(in the rows, 128 means zero)
Each row is followed by its class; each block has classes of its own.
[125  99 143 136 135 118 126 208 108 124 136 143 132 143 142 131 164 125
 100  97 156 104 103 130 153 121 131 139 119 131 111 121 123  98] | P
[129 113 163 158 147 130 139 173 121 117 142 135 150 118 127 124 129 129
  86 145 102 127 142 131 158 146 116 110 109 111 122 150 128 132] | T
[153 140  98 113 145 132 136 104 126 139 130 136 122 133 129 105 118 120
 134 151 130 122 133 156 156 121 134 131 119 112 119 111 145 122] | S
[115 134 147 102 111 122 114 115 132 120 116 126 113 141 151 149 141 146
 136 105 145 121 121  99 116 121 142 128 151 135 138 122 124 125] | P
[133 140 134 132 133 132 120 131 129 120 140 134 118 127 129 137 135 136
 117 122 124 127 116 117 125 134 134 124 127 133 130 132 132 133] | A
[138 150 116 109 135 139 127  85 130 138 123 115 121 129 140 113 109 140
 128 164 116 139 142 152 152 138 131 117 118 118 128 121 129 148] | S
[140 105 120 133 138 137 124 174 100 137 126 107 126 141 157 134 143 125
 103 116 161 128 137 171 164 135 114 138  89  92 129 110 110 105] | F
[129 141 101 116 147 143 127 113 148 135 125 138 132 134 103 100 103 110
 142 157  97 125 136 117 125 114 128 125 161 124 118 123 170 135] | J
[134 139  97  71 109 153 121  40 123 143  92  79  88 140 183 132 115 161
 164 149 127 149 135 161 127 117 110 126 141 121 156 110 152 158] | P
[118 130 138 137 146 137 120 134 150 121 131 140 141 136  99 122 125 113
 127 135 103 122 138  90 131 121 142 119 159 127 112 144 155 121] | J
[115 155 144  86  69 159 101  69 116 128  94  74 104 131 191 171 122 187
 134 123 159 152 158 144 115 167 124 138 110 112 169 114  72 151] | F
[124 137 132 115 132 131 122 114 137 115 139 134 121 140 123 119 117 130
 126 144 130 125 125 116 126 129 128 125 144 138 143 131 117 143] | G
[128 148 106  97 134 142 133  73 162 128 123 147 126 138 108 104 107 123
 164 156  95 131 129 114 112 120 133 128 176 142 148 128 157 135] | G
[ 98 115 186 133 130 132 122 117 160 111 130 151 152 136  97 129 107 114
 111 126  86 121 137  70 114 133 144  94 170 149 132 163 139 120] | R
[111 117 150 137 131 137 116 150 134 119 123 124 139 129 118 144 146 130
 120 112 126 116 133  90 130 123 148 130 139 130 113 141 140 104] | J
[148 139  74  85 121 146 141  68 122 143 114  94 108 126 159 121 129 153
 163 145 142 132 138 167 125 109 116 145 111 116 147  98 142 138] | Y
[133 127  94 108 120 155 124 106 121 137 109  93 113 129 150 132 133 141
 145 132 141 129 139 152 131 112 124 144 124 118 131 113 146 125] | J
[146 139  68  93 147 140 143  67 150 134 125 131 120 132 110 110 122 125
 178 153 110 124 139 129 120  90 127 133 151 127 133 114 170 125] | Y
[ 99 124 206 160 138 122 129 171 143 105 162 172 174 132  96 127 142 105
  95 119  87 117 126  58 104 144 151  90 156 159 104 160 123 133] | Y
[119 153 130 102 107 138 118  85 143 120 116 131 116 132 132 147 121 148
 146 133 121 138 139  91 100 138 139 133 136 133 145 126 109 151] | H
[129 141  96  78 100 147 125  45 140 127  97  98 107 128 160 143 139 158
 189 112 142 132 131 127 102 114 143 159 155 147 166 115 139 116] | G
[104 164 127  69 107 154 103   4 168 140  90  96 120 127 147 153  92 161
 182 146  92 169 161 101  89 143 139 112 174 126 172 129 145 153] | F
[147 119  71 100 125 136 129 113 119 137 108 108 110 138 150 143 144 130
 166 102 171 120 139 152 140 106 131 163 126 100 141  94 134  86] | F
[121 139 168 133 127 137 130 143 122 133 130 133 136 134 143 119 109 137
  85 157  99 142 136 135 134 171 113 108  94 124 129 133 103 171] | H
[118 133 167 133 125 126 124 165 122 110 142 141 129 140 136 130 139 141
  96 118 147 119 121 121 122 138 130 127 124 139 138 132  96 127] | G
[143 147  81 106 152 131 140  72 176 137 125 173 135 140  73 102 105  89
 178 161  69 127 133  84 120 114 143 129 173 129 126 129 177 129] | H
[113 156 163 100  72 141 115  50 111 130 113  65 112 115 190 160 102 170
 133 120 143 144 138 130 105 164 131 121 118 124 153 136 104 174] | B
[128 126 123  99 119 136 113 119 112 128 120 105  98 142 163 133 124 150
 122 134 151 129 122 143 138 123 114 125 125 118 139 112 120 152] | P
[133 122 111 123 126 123 140  89 152 123 125 145 137 114 108 127 118 115
 168 117 103 111 137  91 109 111 144 133 162 123 130 133 163 118] | T
[123 112 163 138 147 125 130 190 115 128 144 149 138 147 134 114 135 126
  75 138 116 121 113 139 161 137 110 108 121 129 108 137 134 133] | P
[143 127 118 138 153 120 133 160 125 117 154 143 118 136 107 118 116 101
 117 129 143  99 125 137 153 111 129 125 128 107 116 125 141 116] | B
[113 146 137 100 110 138 132  27 163 121 110 121 131 111 130 134  88 143
 166 147  76 141 152  82  88 130 135 106 174 128 151 145 161 159] | T
[133 163 112 103 129 149 121  98 142 132 122 127 104 129 141 123 111 160
 131 156 112 145 124 138 125 139 121 129 134 122 149 117 142 149] | A
[144 135  87 112 151 133 146 124 147 127 143 164 134 136  95 101 127 113
 148 144 116 110 133 127 127  99 131 134 144 130 121 114 159 115] | Y
[127 143 139 110 115 138 133 121 130 129 121 128 130 131 146 119 133 145
 128 125 127 128 126 148 120 141 128 140 129 143 151 123 118 128] | G
[132 122  98  88 100 151 127  74 124 136  99  85 103 130 164 131 110 151
 150 129 151 129 137 164 124 115 115 142 121 126 163 111 121 130] | R
[136 146 119 134 159 129 128 157 143 120 143 161 119 133 103 117 130 129
 117 144 112 122 115 110 141 125 134 126 144 128 123 126 148 115] | A
[165 133  68 110 141 130 145  83 129 145 130 141 117 141 120 107 112  98
 160 138 117 122 133 142 126 107 119 140 123 121 121 111 159 143] | H
[178 113  70 146 177 135 143 191 106 133 150 139 107 140 120 104 151 108
 105 137 142 106 112 187 188 107 111 147  94 103 111 105 159 101] | A
[103 145 144 101 100 155 116  79 142 129  98  96 128 122 150 152 131 159
 146 120 116 140 142 104 100 133 143 131 153 134 142 131 144 131] | J
[103 146 143  85 108 148 117  33 170 123 105 127 126 128 118 139  92 145
 161 139  94 141 145  86  88 118 139 107 182 149 163 148 149 137] | R
[109 139 161 115 114 129 114  91 143 125 121 129 140 136 138 152 118 128
 141 113 119 138 142  86 101 144 142 110 156 127 138 136 122 128] | F
[143 119 144 159 152 131 120 224  86 121 151 117 110 133 164 129 149 141
  60 132 164 127 109 175 167 147 110 127  67 117 122 113  96 135] | A
[136 110 105 128 157 128 136 157 141 131 144 161 134 144  90  96 105  94
 117 145 120 107 123 136 146 106 118 120 144 125 125 125 148 115] | R
[125 110 132 116 115 139 127 126 121 126 116 112 122 133 148 130 121 139
 121 117 148 120 131 143 132 121 120 134 118 127 143 128 117 113] | R
[129 145 123  99  90 149 125 106 104 136 109  80 102 119 188 150 127 171
 137 110 170 131 131 179 125 139 123 152 101 109 156 110 113 130] | B
[126 123 146 108 109 137 123 106 113 138 120 109 121 143 174 125 119 143
 112 125 125 137 123 152 130 139 108 117 119 131 129 130 133 158] | P
[132 128 130 126 125 132 130 151 123 128 128 146 129 135 134 133 139 132
 119 121 134 122 125 122 130 140 130 144 108 126 127 119 112 127] | H
[140 156 118 123 156 142 127  98 153 126 137 147 120 133 102 116 115 127
 130 164  79 141 129 110 135 129 130 109 155 131 129 142 168 139] | A
[108 127 190 128 117 138 115 160 108 128 126 118 127 142 170 127 122 158
  74 144 119 141 123 143 143 164 107 102 109 129 128 138 103 163] | P
[147  90  91 120 121 125 138 150 103 133 131 121 117 136 143 120 131 109
 128  93 183  95 115 165 136  94 116 154 102 119 131 106 122  97] | R
[144 129 116 124 121 133 140 132 105 134 140 115 125 132 153 110 126 132
 117 134 149 123 132 167 125 128 110 128  89 119 126 111 109 153] | Y
[111 140 140 113 111 150 112  94 140 127 104  99 126 126 143 139 124 147
 141 128 117 137 146 106 113 133 142 130 144 129 135 132 137 133] | J
[139 149  70  94 130 149 116  85 137 134 117 109  97 138 127 118 104 132
 157 152 139 127 141 136 119  97 122 139 147 109 135 101 151 146] | J
[114 115 188 137  98 140 116 168  93 111 127 105 130 127 174 150 158 166
  88  98 165 124 122 132 133 159 131 143  93 137 142 140  71 121] | G
[124 134 129  94 125 144 121  76 131 134 112 105 113 140 154 132 123 148
 137 143 108 143 130 134 135 125 116 114 146 128 140 133 153 150] | P
[143 119 117 138 143 113 144 157 131 127 152 160 144 136 107 109 141 102
 131 110 135 102 125 122 119 106 138 130 120 134 108 119 135 111] | Y
[133 149 118 104 122 132 130  96 131 136 115 118 121 126 146 128 131 148
 139 132 136 127 134 140 136 130 145 135 123 120 133 111 126 120] | S
[104 130 164 121  97 148 108 117 117 127 119  94 128 126 163 142 115 154
 105 125 134 135 134 123 108 149 124 119 114 127 130 132 109 161] | J
[132 123 115 118 160 119 128 142 135 126 144 148 119 153 114 107 115 106
 115 151 119 119 118 122 149 107 116 105 151 123 115 124 152 142] | P
[125 137 162 136 130 136 126 114 130 122 137 120 134 128 126 130 107 127
 112 140 106 130 140 128 142 145 131 106 126 123 123 156 138 138] | B
[127 140 153 137 130 130 124 146 123 117 148 125 125 131 128 133 113 121
 101 134 137 122 134 135 143 141 131 112 121 111 129 138 120 139] | B
[122 143 160 146 150 125 114 182 129 108 155 147 118 132 113 134 131 140
  77 146 125 125 114 103 147 147 128 111 119 123 125 135 108 141] | A
[123 140 123  98 137 126 121  90 154 124 127 145 120 145 115 118 112 117
 146 141 104 128 124  96 121 111 133 111 177 138 130 130 158 143] | P
[117 138 134 129 137 137 116 143 137 121 134 129 126 136 117 126 120 121
 113 146 128 123 135 109 130 126 131 117 142 118 122 125 129 141] | J
[122 143 147 124 127 138 133 145 128 128 138 136 137 131 135 112 122 147
 105 152 116 131 135 142 124 144 116 118 109 128 132 123 109 152] | Y
[122 137 127  94  96 140 119  69 137 129 100 114 119 125 154 166 145 160
 165  98 133 136 137  99 100 136 150 153 125 138 151 124 122 125] | H
[118 131 144  98 117 136 116  81 139 125 109 117 120 140 147 142 135 148
 143 122 108 133 129 103 128 123 133 122 158 143 133 141 149 130] | P
[116 151 159 114  96 136 113 114 114 117 123  89 107 122 168 156 120 160
 119 116 162 131 135 138 123 150 132 130 113 115 151 128  92 146] | B
[130 128 105 108 112 143 120 101 119 137 116  97 115 128 154 129 118 134
 142 117 151 124 131 140 114 115 125 143 122 114 130 110 138 138] | J

A new block, with new classes.
[126 149 114 116 134 114 150 106 125 129 156 117 134  81 131 102 120 126
 145 136 107 116 104  92 123 124 139 138  98 141 175 143 130 116] | C
[159 120 108 130 115 143 114  91 153 107 125 142 112 130 109  95 140 138
 138 134 124 111 113 131 159 117 137 129  98 111 151 124 132 138] | E
[154 113 108 152 126 133 112  93 160 112 128 149 103 127  98 124 143 135
 149 135 125 129 133 112 148 121 150 121  80  93 151 156 133 117] | U
[143 129 111 147 131 134 122  94 167  85 124 157 100 128 119 127 150 148
 154 116 130 121 123 136 152 116 132 128  82 102 145 150 127 116] | N
[139 145  98 111 156 118 126 104 101 149 143 124 126 102 128 142 102 131
 142 132 101  93 108  96 131 124 143 132  98 166 156 162 135 109] | C
[136 132 166  96 137 131 137  81 112  38 137 152  97  47 203 168  79 142
  94 136 110 122 136 126 127 170 154 156 127 107 124 136 112 104] | D
[162 137 116 144 126 120 134 105 126 161 140 126 138  72 112 122 123 108
 136 170 140 133  97  81 124 110 154 131  96 135 182 169 150 114] | U
[169  66 108 155 123 133 125  67  90  70 110 164  97 138 145 121 121 126
 153 156 152 125 100 136 169 142 151  94 146 140 201 113  96 162] | W
[153 135 132 144 138 157 129  57 125 120 133 143 134  72  97 124 148 102
 151 144 124 134 131 159 125 115 105 130 143 121 105 129 138 115] | N
[147 122 110 135 156 137 116 110 152 105 119 144  99 138 103 119 133 142
 135 122 118 117 125 113 161 132 136 117  88 103 148 133 122 127] | V
[143 139 110 140 143 143 108 114 156 111 135 153 104 134  95 118 143 138
 142 119 114 124 125 118 159 138 131 114  80  98 156 137 124 126] | V
[143 124 105 138 143 139 117 108 144 113 120 148 103 149  92 118 134 135
 133 121 122 119 126 118 160 127 137 117  80 101 156 134 128 130] | V
[147 143 143 143 172 166 131  82 144 121 123 133 120  57  45 129 127 113
 129 117 104 106 134 143 104 118 119 135 127 119  90 126 143 120] | W
[150 111 111 129 104 146 120  88 134 119 151 158  98 155 127  93 133 134
 136 148 125 114 120 136 165 125 145 114  93 106 139 134 123 137] | E
[132 129 117 141 138 131 139 113 105 131 161 123 130  90 111 112 117 106
 138 147 112 116  94 101 124 119 144 132 109 133 158 145 135 120] | W
[155  93 126 158 153 132 120  84 141 101 128 148 112 112 135 131 136 159
 123 113 135 138 104 147 134 138 106 145 101 147 115 138 125 103] | N
[137  91 120 163 165 130 116 102 137 111 142 137 126 124 105 136 149 155
 140 115 118 132 115 130 136 131 103 148 104 134 100 134 140 100] | L
[147  84 122 167 125 140 119  86 143 125 122 135 118 132 105 123 133 147
 120 112 129 118 109 151 154 121 109 159 122 129  85 124 130 119] | E
[143 107 140 114 126 138 135  81 127 107 124 123 105  98 113 130  97 128
 123 131 107 129 126 106 137 117 130 158  90 121 125 147 126 126] | U
[136 136 108 148 149 126 114 121 155 103 139 145 115 133 107 125 147 145
 139 128 113 124 125 108 147 126 143 118  83  96 146 146 135 117] | L
[138  86 141 104 163 132 142  90  88 155  99 100 156  92  84 104 127  98
  99 140 103 154 114 118  95 135 126 152 124 168 147 154 143 118] | Q
[148 120 153 103 128 132 142  81 123  84 100 136 101 110 115 125 113 140
 138 138 134 116 110 130 145 112 113 135  95 151 108 157 122 128] | N
[151  75 122 167 138 137 115  89 144 121 147 133 123 126 105 134 136 150
 133 122 122 142 108 125 134 129 109 160 102 135 119 141 132 105] | U
[131  92 103 158 164 132 117  92 155 121 113 134 116 150 110 144 143 167
 109 109 128 108 135 140 151 137 124 135 120 120  84 147 120  89] | C
[113  71 106 155 197 148 132  99 138 103 153 128 105 145  96 124 116 146
 102  85  86 135 116 129 129 127 137 167  93 103 107 124 110  94] | W
[129 150  99  23 137 151 158 120 124 135 125 143 107  49 147 121  99  89
 118 143 125 116  97 106 130 144 126 126  77 151 125 183 113  69] | N
[149 107 111 147 128 130 120 118 157  98 131 134 103 154 110 110 139 144
 125 130 119 118 127 109 162 110 148 122 102  92 143 148 132 133] | Q
[159 143 142 140 157 162 119  73 127 136 142 138 150  60  60 129 149  99
 141 139  96 155 136 141 129 109 111 127 138 116  99 125 145 102] | L
[152 114 106 161 143 131 116 120 154 138 130 151 111 173 103 138 137 149
 137 118 118 108 113 110 160 116 144 120  81 112 168 144 127 119] | V
[140  76 119 147 161 132 122  80 142 116 126 129 118 157 106 120 136 168
 118 115 122 118 126 131 147 131 110 141 110 146 104 143 120 108] | C
[132 130 120 145 127 127 134 110 111 138 156 128 131  96 114 116 130 109
 156 140 122 112  98  99 129 111 134 138 104 134 153 143 136 119] | W
[133 131 128 136 133 130 140 107 107 140 166 130 137  86 115 124 122 102
 155 140 104 112  98 100 114 116 137 137 110 143 163 141 135 113] | W
[143  92 163 110 131 143 134 103 121  95 114 128 107 136 115 101 101 141
  87 142 134 135 124 120 144 125 122 155 101 131 112 164 119 141] | D
[141 108 151  95 125 136 139 112 119  96 128 126 100 144 115 114 107 143
 115 131 117 119 121 116 144 113 123 138 103 134  99 136 126 137] | Q
[137 115 100 120 137 146 113  90 123  98 158 155 116 160 138 141 142 133
 152 163 125  98 138 115 159 131 128 113 107 113 145 146 136 129] | L
[147 116 119 140 141 127 125 113 151 114 135 153 103 148  92 117 132 135
 130 107 108 143 114 100 145 113 157 131  74 106 156 150 119 111] | Q
[138 136 107 149 106 143 107  92 163 113 130 144 109 121 109 124 144 134
 136 143 121 121 133 113 144 140 146 130  80  72 149 157 130 124] | U
[146  79 119 184 151 122 110  90 143 115 136 128 123 118 125 147 131 152
 121 110 127 142 119 125 130 131 119 166 117 121 102 122 131 101] | U
[157 122 123 138 130 164 122  67 123 151 144 133 144  98  73 107 141  93
 133 142 117 132 128 156 138  97 115 138 149 122  97 109 145 122] | E
[138 151 120 114 133 113 135 100 106 122 167 137 133  64 133 120 107  86
 141 142 125 127 102  90 128 117 140 139 116 151 157 129 139 120] | E
[151 155 126 132 154 122 140 130 129 117 169 119 156  61 109 137 127 130
 117 160 117 132  81  95 124 110 140 135 108 139 150 148 160  85] | L
[141  69 123 164 161 125 109  96 126 105 113 134 133 143 115 133 145 145
 126 115 141 132 119 141 128 131 120 168 119 130 105 136 135  97] | D
[155 140 132 122 138 111 134 126 125 136 152 128 123  91 117  99 120 116
 141 135 103 132 102  78 119 114 153 125  89 140 173 149 140 121] | Q
[159 125 119 109 164 179 127  68 126 150 113 143 108  55 105 105 141 102
 160 139 117 137 156 145 162 118 107 117 134 107 110 115 124 125] | V
[142  98 157  59 106 129 139  85  94 113 105 126 120 146  92 100 122 147
 124 153  93 132 106 128 155 133 139 108  68 165 130 184 114  92] | C
[146 136 130 154 159 147 121  90 124 132 147 129 153  86  67 132 149 100
 144 141 104 139 133 131 128 106 109 127 147 121 105 126 149 116] | L
[146 107 139  94 137 136 137 113 124  95 103 124 102 114 118 126 102 138
 118 123 122 116 119 117 165 120 114 134 101 142 121 128 122 130] | V
[142 136 103 119 136 129 131 110 104 128 146 138 123  91  97 125 121 101
 165 137 107 116  98 101 146 125 130 126  83 143 174 152 145 108] | V
[135 109 141 100 149 129 119 108 128 103 117 124 114 145 120 132 120 130
 106 124 137 115 143 101 137 117 111 145 117 139  91 137 133 134] | Q
[141 121 107 147 153 141 110 105 146 106 127 148  99 135 101 125 138 140
 143 124 123 119 128 116 166 136 128 120  87 106 146 146 126 129] | V
[131 138 126 136 134 124 134 112 103 134 160 128 127  87 111 113 115 103
 152 134 105 114  98  94 117 119 139 135  97 141 161 141 133 124] | W
[ 87 123 144  88 135  94 174 164  86  97 171  92 126 124 126 127  81  86
 162  90  79 133 124 108 114  64 101 157 128 177 119 120 132 145] | N
[146  89 120 157 164 139 116  99 138 120 113 137 118 128  97 141 137 152
 132 104 116 125 112 140 149 140 107 146 105 135 115 128 128 105] | V
[159 156 141 121 165 158 113  75 124 138  99 143 146  65  47 142 160 103
 159 136 101 139 127 151 128 133 125 115 125 123 122 127 136  93] | V
[144 154 115 118 155 125 127 120 120 136 149 129 135  73 119 133 123 111
 144 135 113 123 108  94 136 122 132 131  98 137 164 137 146 104] | V
[143 108 142  95 131 140 139 100 122  99 100 128 100 121 106 121 104 136
 117 125 118 113 121 120 161 121 118 137  88 130 116 132 125 128] | V
[118 154 118 144 134 105 138  99  98 130 162 130 123 102 148 117 110 111
 161 131 123 112 106  98 106 115 127 154  88 143 152 136 141 141] | N
[128 105  97 146 121 142  98  92 101 123 154 151 116 178  90 126 155 130
 196 122 109 135 117 148 177 106 121 141  89 136 146 152 133 133] | E
[120 112 145  88 121 116 141  97 122 100 102 112 108 134 115 108 106 139
 115 116 114 118 138 104 157 110 121 138  91 142 109 153 117 130] | C
[131 138 118 166 153 123 119 129 162 108 128 149 114 161  79 132 158 149
 149 147 121 102 129 112 132 136 145  94 100 105 149 166 134 141] | L
[147  69 126 170 161 127 111 110 133  93 127 138 122 139 108 120 147 154
 139 113 138 137 110 145 133 133 113 157 117 137 108 135 131 106] | D
[140  70 119 172 149 131 120 106 138 119 129 130 107 148 100 114 144 156
 135 109 122 127 114 133 139 133 107 151 107 130  93 145 134 118] | Q
[138 133 111 145 100 131 106 148 167 123  96 128 107 181 149 181 142 186
 139 137 155   4 127 143 156 139 102 123 126 108  42 119 150 119] | V
[125 155 134 128 147 187 137  76 170 117 144 157 102 135  73 150 128 143
 162 107 140  86 133 121 145  84  96 178  92 109 116 125 117 156] | W
[144 114 108 148 131 132 117 106 149 102 108 141 103 136 110 133 130 138
 132 121 120 111 129 113 175 126 136 124  90 102 163 150 131 132] | V
[147 135 110 150 142 115 129  90 116 144 152 127 134  69 117 132 118 103
 153 150 115 127  98  83 111 124 150 147  99 129 163 148 140 106] | U
